Below is a small trained network, with its code and all its weights. Each question gives an input and a class and asks what happens when units are switched off, that is, made to give their printed mean instead of their output.

import numpy as np


def w(rows, s, z=0):
    codes = np.array(rows[::2]) - 128.0
    scale = np.full(codes.shape[1], s)
    scale[-1] = z or s
    return codes * scale


def f(y):
    return y / 2 * (1 + np.tanh(0.7978845608 * (y + 0.044715 * y**3)))


def log_softmax(a):
    a = a - a.max(-1, keepdims=True)
    return a - np.log(np.exp(a).sum(-1, keepdims=True))


def net(x, mask):
    res = np.array(x, float).reshape(1, 2) / 4 @ E
    y = f(res @ A[0][:, :-1].T + A[0][:, -1])
    res = res + np.where(mask, y, B[0][:, -1]) @ B[0][:, :-1]
    return log_softmax(res[-1] @ U[:, :-1].T + U[:, -1])


A, B = {}, {}
E = w([
[2,127,202],'x0',
[193,190,224],'x1',
],0.0098)
A[0] = w([
[130,124,136,90],'n0',
[53,55,73,114],'n1',
[84,47,90,114],'n2',
[12,181,200,99],'n3',
[191,113,79,189],'n4',
[94,96,79,195],'n5',
[33,146,173,155],'n6',
[158,229,254,131],'n7',
[255,205,71,122],'n8',
[151,231,221,116],'n9',
[89,152,123,183],'n10',
[45,134,189,110],'n11',
[94,72,78,102],'n12',
[120,120,119,248],'n13',
],0.0096,0.011)
B[0] = w([
[148,95,68,114],'n0',
[91,69,130,209],'n1',
[118,59,139,184],'n2',
[43,167,35,215],'n3',
[1,215,138,213],'n4',
[76,120,176,225],'n5',
[62,182,108,222],'n6',
[53,48,123,220],'n7',
[59,122,57,208],'n8',
[104,10,118,195],'n9',
[95,165,164,186],'n10',
[140,185,24,192],'n11',
[140,4,73,168],'n12',
[47,155,205,255],'n13',
],0.009,0.0098)
U = w([
[97,193,37,158],'0',
[101,36,143,191],'1',
[109,208,254,253],'2',
[172,130,99,40],'3',
[153,130,105,18],'4',
[155,121,128,42],'5',
],0.016,0.0032)

Each question gives the input, the list of numbers given to net, and the class t.
The units are the neurons (one row each of A and B). Each row of codes is followed by its name. A weight is (code - 128) times the scale printed after its matrix; where a second scale follows, it is the last column's (A, B and U).
mask holds one flag per neuron, in row order. A switched-off neuron (its flag False) gives its mean, the last column of its row in B, instead of its output. The means were averaged over made-up inputs and are rounded, as every weight is.
A unit's drop is (log p(t) with every unit on - log p(t) with that unit switched off) / (log p(t) with every unit on - log p(t) with every unit switched off).
The circuit of an input: a set's keep is (log p(t) with only the set's units on - log p(t) with every unit switched off) / (log p(t) with every unit on - log p(t) with every unit switched off). Starting from the 12 units with the biggest drops (on a tie, the unit counted first), units are removed one at a time, each time the one whose removal leaves the highest keep (on an exact tie, the one counted first), for as long as the keep stays at least 0.8.
circuit, biggest first: the units of the circuit, biggest drop first
most important unit: the unit with the biggest drop
top k neurons: the k neurons with the biggest drops, biggest first
drop of u: that unit's drop, to one decimal
input [-7,8], class 1: most important unit -> n9
input [2,2], class 2: circuit, biggest first -> (n12, n8)
input [-1,3], class 2: circuit, biggest first -> (n12, n3)
input [-2,2], class 2: circuit, biggest first -> (n3, n12)
input [8,8], class 0: top 3 neurons -> (n3, n11, n6)
input [5,4], class 0: top 2 neurons -> (n3, n11)
input [3,5], class 1: top 3 neurons -> (n9, n7, n4)
input [-3,-3], class 2: top 2 neurons -> (n3, n11)
input [6,-6], class 0: top 4 neurons -> (n11, n3, n6, n9)
input [6,-1], class 0: top 2 neurons -> (n3, n11)
input [4,-2], class 0: top 3 neurons -> (n3, n11, n6)
input [4,1], class 0: top 3 neurons -> (n3, n11, n5)
input [4,3], class 0: top 2 neurons -> (n3, n11)
input [6,1], class 0: most important unit -> n3
input [-5,7], class 1: drop of n9 -> 0.5
input [1,0], class 2: drop of n3 -> 0.0
input [6,3], class 0: drop of n3 -> 0.1
input [1,6], class 1: drop of n9 -> 0.2
